Below are the code and all the weights of a small trained network. Each question names an input and a target symbol and asks about switching units off, where a switched-off unit gives its printed mean instead of its output.

import numpy as np


def w(rows, s, z=0):
    codes = np.array(rows[::2]) - 128.0
    scale = np.full(codes.shape[1], s)
    scale[-1] = z or s
    return codes * scale


def norm(h):
    return h / np.sqrt((h * h).mean(-1, keepdims=True) + 1e-5)


def f(y):
    return y / 2 * (1 + np.tanh(0.7978845608 * (y + 0.044715 * y**3)))


def softmax(a):
    e = np.exp(a - a.max(-1, keepdims=True))
    return e / e.sum(-1, keepdims=True)


def log_softmax(a):
    a = a - a.max(-1, keepdims=True)
    return a - np.log(np.exp(a).sum(-1, keepdims=True))


def net(x, mask):
    ids = ['ΔΘΠΣΦΩεζξτψ'.index(c) for c in x.split()]
    T = len(ids)
    res = E[ids] + P[:T]
    u = 0
    for l in range(2):
        r = norm(res)
        for j in range(2):
            rows = slice(3 * j, 3 * j + 3)
            q, k, v = (r @ M[l][rows].T for M in (Q, K, V))
            z = softmax(np.where(np.tri(T) > 0, q @ k.T / 3**0.5, -1e9)) @ v
            o = O[l][rows]
            res = res + np.where(mask[u + j], z, o[:, -1]) @ o[:, :-1]
        u += 2
        y = f(norm(res) @ A[l][:, :-1].T + A[l][:, -1])
        res = res + np.where(mask[u : u + 4], y, B[l][:, -1]) @ B[l][:, :-1]
        u += 4
    return log_softmax(norm(res)[-1] @ U[:, :-1].T + U[:, -1])


Q, K, V, O, A, B = {}, {}, {}, {}, {}, {}
E = w([
[166,150,140,155,161,71,51,120,121],'Δ',
[97,79,182,132,108,86,163,97,147],'Θ',
[127,100,170,2,181,182,186,201,162],'Π',
[54,121,63,124,114,175,81,99,86],'Σ',
[197,165,148,155,180,116,173,130,124],'Φ',
[150,75,71,121,73,89,144,237,96],'Ω',
[102,139,88,182,161,176,173,136,133],'ε',
[185,107,153,95,42,188,96,182,202],'ζ',
[165,147,44,115,134,147,184,90,127],'ξ',
[177,113,79,54,108,82,80,110,149],'τ',
[106,143,150,206,180,137,83,155,113],'ψ',
],0.0066)
P = w([
[43,255,175,128,55,93,137,112,107],'0',
[110,194,108,131,115,112,141,111,130],'1',
[132,150,84,133,134,109,141,126,131],'2',
[146,105,83,137,141,130,134,130,136],'3',
[160,71,96,134,148,148,122,132,146],'4',
[163,34,112,134,153,160,120,127,172],'5',
],0.0038)
Q[0] = w([
[80,152,88,118,109,107,2,102,87],'0.h1',
[155,94,76,18,73,126,164,75,112],'0.h1',
[47,117,87,146,125,248,191,122,109],'0.h1',
[150,143,98,112,148,131,123,161,166],'0.h2',
[141,37,105,151,137,128,128,108,158],'0.h2',
[110,118,106,103,110,146,112,153,168],'0.h2',
],0.0084)
K[0] = w([
[83,123,114,122,88,121,1,99,106],'0.h1',
[147,115,63,21,90,116,166,68,136],'0.h1',
[56,113,88,156,119,221,186,136,131],'0.h1',
[148,116,156,149,140,118,150,92,111],'0.h2',
[144,68,100,147,183,164,119,126,126],'0.h2',
[111,90,130,132,123,127,138,102,102],'0.h2',
],0.0087)
V[0] = w([
[93,212,137,92,90,123,144,152,72],'0.h1',
[130,254,136,153,87,112,167,101,65],'0.h1',
[141,129,163,101,161,92,91,170,110],'0.h1',
[217,195,141,122,146,99,135,178,157],'0.h2',
[176,142,74,124,182,197,66,186,82],'0.h2',
[133,172,102,58,81,166,107,129,82],'0.h2',
],0.0039)
O[0] = w([
[152,87,156,88,172,122,141,185,154,162],'0.h1',
[130,62,109,184,163,103,31,140,176,203],'0.h1',
[136,128,52,135,144,184,228,131,155,74],'0.h1',
[2,112,76,117,65,193,105,120,132,78],'0.h2',
[98,146,37,51,138,70,118,207,225,4],'0.h2',
[101,148,167,192,139,134,191,175,206,164],'0.h2',
],0.0039,0.0019)
A[0] = w([
[151,133,146,164,168,137,160,154,123,59],'0.n1',
[149,111,92,134,173,150,88,130,141,38],'0.n2',
[132,254,131,139,139,128,136,128,130,250],'0.n3',
[71,173,108,126,112,156,123,113,75,113],'0.n4',
],0.0078,0.0018)
B[0] = w([
[115,127,92,127,75,146,79,57,128,164],'0.n1',
[87,35,154,129,181,205,138,155,182,255],'0.n2',
[122,198,2,106,44,99,122,38,83,253],'0.n3',
[216,181,62,169,69,67,158,53,147,188],'0.n4',
],0.0043,0.0015)
Q[1] = w([
[116,32,154,173,91,63,201,56,203],'1.h1',
[81,200,117,110,161,154,122,168,72],'1.h1',
[23,129,114,168,153,87,213,90,132],'1.h1',
[22,162,147,177,152,60,139,129,137],'1.h2',
[80,63,254,67,96,63,137,226,155],'1.h2',
[166,132,141,131,146,193,90,247,85],'1.h2',
],0.0068)
K[1] = w([
[208,122,135,140,129,197,115,116,1],'1.h1',
[74,157,113,101,140,51,112,121,214],'1.h1',
[157,165,112,114,172,114,80,80,49],'1.h1',
[80,180,216,170,129,147,89,122,101],'1.h2',
[77,67,230,146,156,102,126,175,164],'1.h2',
[153,126,99,122,141,195,77,197,126],'1.h2',
],0.0075)
V[1] = w([
[143,81,125,42,175,18,113,43,112],'1.h1',
[33,146,126,134,91,11,136,184,93],'1.h1',
[5,213,155,131,178,136,200,100,172],'1.h1',
[165,180,101,125,61,64,235,74,144],'1.h2',
[67,182,166,171,84,142,157,110,32],'1.h2',
[160,212,168,193,148,71,105,132,94],'1.h2',
],0.0034)
O[1] = w([
[24,117,75,141,152,35,232,92,174,169],'1.h1',
[173,64,109,154,108,53,202,85,17,145],'1.h1',
[146,99,216,118,207,133,120,45,88,100],'1.h1',
[96,99,108,205,161,145,3,129,123,251],'1.h2',
[184,117,64,75,182,121,80,196,201,145],'1.h2',
[84,97,57,69,130,213,123,150,156,150],'1.h2',
],0.0034,0.0018)
A[1] = w([
[136,171,138,83,103,107,169,131,107,154],'1.n1',
[99,117,114,132,173,90,159,109,100,7],'1.n2',
[128,93,149,108,136,102,129,162,160,104],'1.n3',
[143,255,88,128,94,112,106,70,61,180],'1.n4',
],0.008,0.0015)
B[1] = w([
[78,111,98,155,183,216,140,151,164,123],'1.n1',
[160,149,178,116,84,182,100,108,166,141],'1.n2',
[154,218,76,109,152,161,124,139,79,150],'1.n3',
[3,246,66,146,77,113,226,80,165,254],'1.n4',
],0.0051,0.0059)
U = w([
[118,139,145,115,146,98,105,164,165,58],'Δ',
[89,18,49,194,209,186,5,115,175,105],'Θ',
[150,67,68,177,78,71,175,250,11,113],'Π',
[48,202,68,151,59,108,217,84,167,245],'Σ',
[146,141,107,69,125,109,78,109,65,58],'Φ',
[132,87,125,73,89,118,143,121,135,3],'Ω',
[153,171,117,61,159,119,74,114,88,83],'ε',
[180,184,185,115,20,233,58,172,189,112],'ζ',
[174,65,253,175,106,75,152,36,61,200],'ξ',
[241,192,115,135,201,55,157,155,203,89],'τ',
[90,139,187,63,249,237,224,143,112,122],'ψ',
],0.0045,0.0031)

Each question gives the input, a string of symbols that net reads in full, and the target symbol t.
The units are the heads (3 rows each of Q, K, V and O) and the neurons (one row each of A and B). Each row of codes is followed by its name. A weight is (code - 128) times the scale printed after its matrix; where a second scale follows, it is the last column's (O, A, B and U).
mask holds one flag per unit, layer by layer, with each layer's heads first. A switched-off unit (its flag False) gives its mean, the last column of its rows in O or B, instead of its output. The means were averaged over made-up inputs and are rounded, as every weight is.
A unit's drop is (log p(t) with every unit on - log p(t) with that unit switched off) / (log p(t) with every unit on - log p(t) with every unit switched off).
The circuit of an input: a set's keep is (log p(t) with only the set's units on - log p(t) with every unit switched off) / (log p(t) with every unit on - log p(t) with every unit switched off). Starting from all 12 units, units are removed one at a time, each time the one whose removal leaves the highest keep (on an exact tie, the one counted first), for as long as the keep stays at least 0.8.
circuit, biggest first: the units of the circuit, biggest drop first
unit that matters most: the unit with the biggest drop
top k neurons: the k neurons with the biggest drops, biggest first
top k neurons in layer l: the k neurons of layer l with the biggest drops, biggest first
which heads matter: for each layer, one digit per head in row order, 1 if its drop is at least 0.15 and else 0, layers parted by /
drop of u: that unit's drop, to one decimal
input τ Σ τ, target τ: circuit, biggest first => 1.n4, 0.h2, 0.n1
input Θ Σ Ω Σ, target Θ: circuit, biggest first => 1.n4, 0.n2
input Σ ψ ψ, target Θ: top neuron => 0.n2
input ξ ζ τ Σ Θ Δ, target Σ: which heads matter => 10 / 00
input Δ ψ Φ ζ τ Θ, target ξ: circuit, biggest first => 1.h2, 1.n4
input Δ τ Θ Φ Ω Φ, target Θ: circuit, biggest first => 1.n4, 0.h2
input Θ τ ζ τ, target ζ: top 2 neurons in layer 0 => 0.n3, 0.n4
input Θ Π τ Θ, target ψ: top 4 neurons => 1.n4, 0.n3, 1.n3, 0.n4
input Θ Ω Θ ζ Ω Θ, target ζ: circuit, biggest first => 1.h1, 0.h2, 1.n4, 0.h1
input Θ ζ Σ Θ, target ζ: circuit, biggest first => 1.h1, 0.h2, 1.n4
input Φ Δ Δ, target Θ: which heads matter => 11 / 00
input ψ Σ Σ, target Θ: circuit, biggest first => 0.h2, 1.n4, 0.n2
input Δ ζ Δ, target Θ: which heads matter => 10 / 00
input τ Π Σ ε Δ ε, target Θ: circuit, biggest first => 1.n4
input Δ Π Σ Θ Σ Θ, target τ: which heads matter => 11 / 10
input Σ Ω τ Σ Σ, target ψ: top 4 neurons => 0.n2, 0.n3, 1.n4, 1.n3
input Ω τ Θ τ, target ξ: circuit, biggest first => 0.n3, 1.h2, 1.n4, 0.h2
input ξ Θ Ω Θ, target Π: which heads matter => 01 / 10
input ε Θ Φ Δ Δ Θ, target Θ: circuit, biggest first => 1.n4, 0.h2
input Φ τ Φ Φ Θ, target ξ: which heads matter => 01 / 01
input ψ Θ ψ, target Θ: which heads matter => 10 / 00
input Θ ζ Φ Δ Θ, target Θ: top 2 neurons => 1.n4, 1.n2
input Ω τ Θ Π Θ, target ψ: unit that matters most => 0.n3
input Ω Θ Σ Φ Θ, target τ: top 3 neurons in layer 0 => 0.n3, 0.n4, 0.n1
input Θ Σ ζ ε ε, target Θ: top 2 neurons => 0.n2, 1.n4
input Σ Π Σ τ Σ τ, target τ: top 3 neurons => 1.n4, 0.n3, 1.n3
input Σ Θ ψ Θ Σ Δ, target Σ: top neuron in layer 1 => 1.n4
input Θ Ω Φ Θ Φ, target Θ: drop of 0.n2 => 0.0
input Δ ξ ζ ξ, target Θ: drop of 0.h1 => 0.1
input ξ Σ ζ Φ ξ, target Θ: drop of 1.n4 => 0.5
